Below are the code and all the weights of a small trained network. Each question names an input and a class and asks about switching units off, where a switched-off unit gives its printed mean instead of its output.

import numpy as np


def w(rows, s, z=0):
    codes = np.array(rows[::2]) - 128.0
    scale = np.full(codes.shape[1], s)
    scale[-1] = z or s
    return codes * scale


def f(y):
    return np.maximum(y, 0)


def log_softmax(a):
    a = a - a.max(-1, keepdims=True)
    return a - np.log(np.exp(a).sum(-1, keepdims=True))


def net(x, mask):
    res = np.array(x, float).reshape(1, 8) / 4 @ E
    y = f(res @ A[0][:, :-1].T + A[0][:, -1])
    res = res + np.where(mask, y, B[0][:, -1]) @ B[0][:, :-1]
    return log_softmax(res[-1] @ U[:, :-1].T + U[:, -1])


A, B = {}, {}
E = w([
[92,114,189,180,192,81],'x0',
[163,151,150,78,165,120],'x1',
[185,2,112,97,157,124],'x2',
[68,120,107,141,95,65],'x3',
[94,141,155,139,171,157],'x4',
[148,177,103,212,96,201],'x5',
[46,148,101,70,155,177],'x6',
[169,93,75,175,215,143],'x7',
],0.0087)
A[0] = w([
[94,168,133,97,180,145,112],'N0',
[80,79,142,165,161,106,254],'N1',
[217,133,117,161,116,107,197],'N2',
[138,127,141,70,135,127,95],'N3',
[118,186,113,64,183,92,174],'N4',
[138,140,140,236,175,97,148],'N5',
[89,147,172,28,168,87,172],'N6',
[55,63,105,233,130,109,121],'N7',
[105,157,189,103,125,122,118],'N8',
[151,141,113,127,126,115,109],'N9',
[214,136,150,238,135,137,139],'N10',
[242,19,68,52,109,56,210],'N11',
[107,154,99,149,135,178,198],'N12',
[102,66,79,137,149,163,160],'N13',
[94,209,168,153,123,141,93],'N14',
[106,161,134,144,144,160,59],'N15',
[139,139,123,147,110,89,111],'N16',
[166,132,83,80,2,176,206],'N17',
[196,162,142,120,65,73,234],'N18',
[102,86,234,109,84,127,224],'N19',
[119,59,217,141,63,51,125],'N20',
[89,148,136,53,164,146,108],'N21',
[91,125,106,177,146,112,35],'N22',
],0.012,0.0042)
B[0] = w([
[116,142,112,165,112,116,171],'N0',
[66,93,160,142,124,130,198],'N1',
[136,96,173,86,135,113,196],'N2',
[105,96,121,130,100,115,152],'N3',
[88,160,170,112,161,104,184],'N4',
[77,170,150,148,125,90,205],'N5',
[139,146,214,120,130,94,208],'N6',
[26,100,126,169,138,135,197],'N7',
[129,121,137,131,114,108,167],'N8',
[136,109,140,131,123,130,137],'N9',
[129,182,199,104,87,93,222],'N10',
[200,48,87,99,184,108,248],'N11',
[83,179,132,122,187,173,177],'N12',
[75,115,110,129,170,139,178],'N13',
[137,87,93,133,175,118,185],'N14',
[139,152,92,122,106,114,150],'N15',
[132,120,153,112,145,155,145],'N16',
[137,98,92,149,144,250,200],'N17',
[180,104,156,69,136,133,187],'N18',
[121,105,195,93,106,164,189],'N19',
[154,191,204,107,105,142,196],'N20',
[79,138,158,162,96,126,177],'N21',
[128,117,112,131,128,108,149],'N22',
],0.022,0.014)
U = w([
[224,77,154,83,167,109,135],'0',
[177,81,146,192,77,89,35],'1',
[214,159,28,126,88,129,3],'2',
[174,183,17,156,149,242,177],'3',
[162,119,189,135,100,217,192],'4',
[121,186,254,142,137,89,183],'5',
[99,54,148,169,200,39,140],'6',
],0.008,0.0031)

Each question gives the input, the list of numbers given to net, and the class t.
The units are the neurons (one row each of A and B). Each row of codes is followed by its name. A weight is (code - 128) times the scale printed after its matrix; where a second scale follows, it is the last column's (A, B and U).
mask holds one flag per neuron, in row order. A switched-off neuron (its flag False) gives its mean, the last column of its row in B, instead of its output. The means were averaged over made-up inputs and are rounded, as every weight is.
A unit's drop is (log p(t) with every unit on - log p(t) with that unit switched off) / (log p(t) with every unit on - log p(t) with every unit switched off).
The circuit of an input: a set's keep is (log p(t) with only the set's units on - log p(t) with every unit switched off) / (log p(t) with every unit on - log p(t) with every unit switched off). Starting from the 12 units with the biggest drops (on a tie, the unit counted first), units are removed one at a time, each time the one whose removal leaves the highest keep (on an exact tie, the one counted first), for as long as the keep stays at least 0.8.
circuit, biggest first: the units of the circuit, biggest drop first
most important unit: the unit with the biggest drop
top k neurons: the k neurons with the biggest drops, biggest first
drop of u: that unit's drop, to one decimal
input [3,0,2,4,8,6,0,-1], class 6: most important unit : N20
input [-7,4,6,-2,-1,2,4,2], class 3: circuit, biggest first : [N17; N6; N10]
input [-4,4,3,-7,3,3,4,7], class 6: top 4 neurons : [N17; N20; N13; N18]
input [4,2,7,0,-6,-6,5,4], class 0: top 3 neurons : [N11; N7; N5]
input [-5,8,-4,-3,-6,-5,3,-8], class 4: top 2 neurons : [N17; N10]
input [2,8,6,2,1,-5,1,-1], class 0: top 2 neurons : [N11; N7]
input [7,-7,7,6,-6,-7,6,-5], class 5: top 2 neurons : [N20; N6]
input [3,8,1,-3,-7,-3,7,6], class 6: top 3 neurons : [N11; N10; N20]
input [-3,-2,-8,6,6,4,-8,-5], class 4: circuit, biggest first : [N17; N6]
input [1,-7,2,6,3,6,0,5], class 6: top 3 neurons : [N7; N20; N6]
input [-6,6,-7,4,7,1,-6,-7], class 4: top 2 neurons : [N11; N17]
input [-1,5,-2,-5,3,-7,0,7], class 6: top 2 neurons : [N10; N20]
input [-5,2,4,0,-3,-3,6,2], class 0: top 4 neurons : [N11; N7; N5; N1]
input [-3,-1,2,-6,4,2,-2,0], class 4: most important unit : N11
input [-2,6,-8,-2,-7,8,-3,-3], class 4: top 3 neurons : [N17; N11; N18]
input [-2,-3,-4,3,6,3,1,6], class 6: drop of N11 : -0.1
input [5,4,5,-3,-3,4,-6,4], class 0: drop of N6 : 0.5
input [-5,-4,6,8,-7,-7,7,-7], class 0: drop of N11 : 2.3
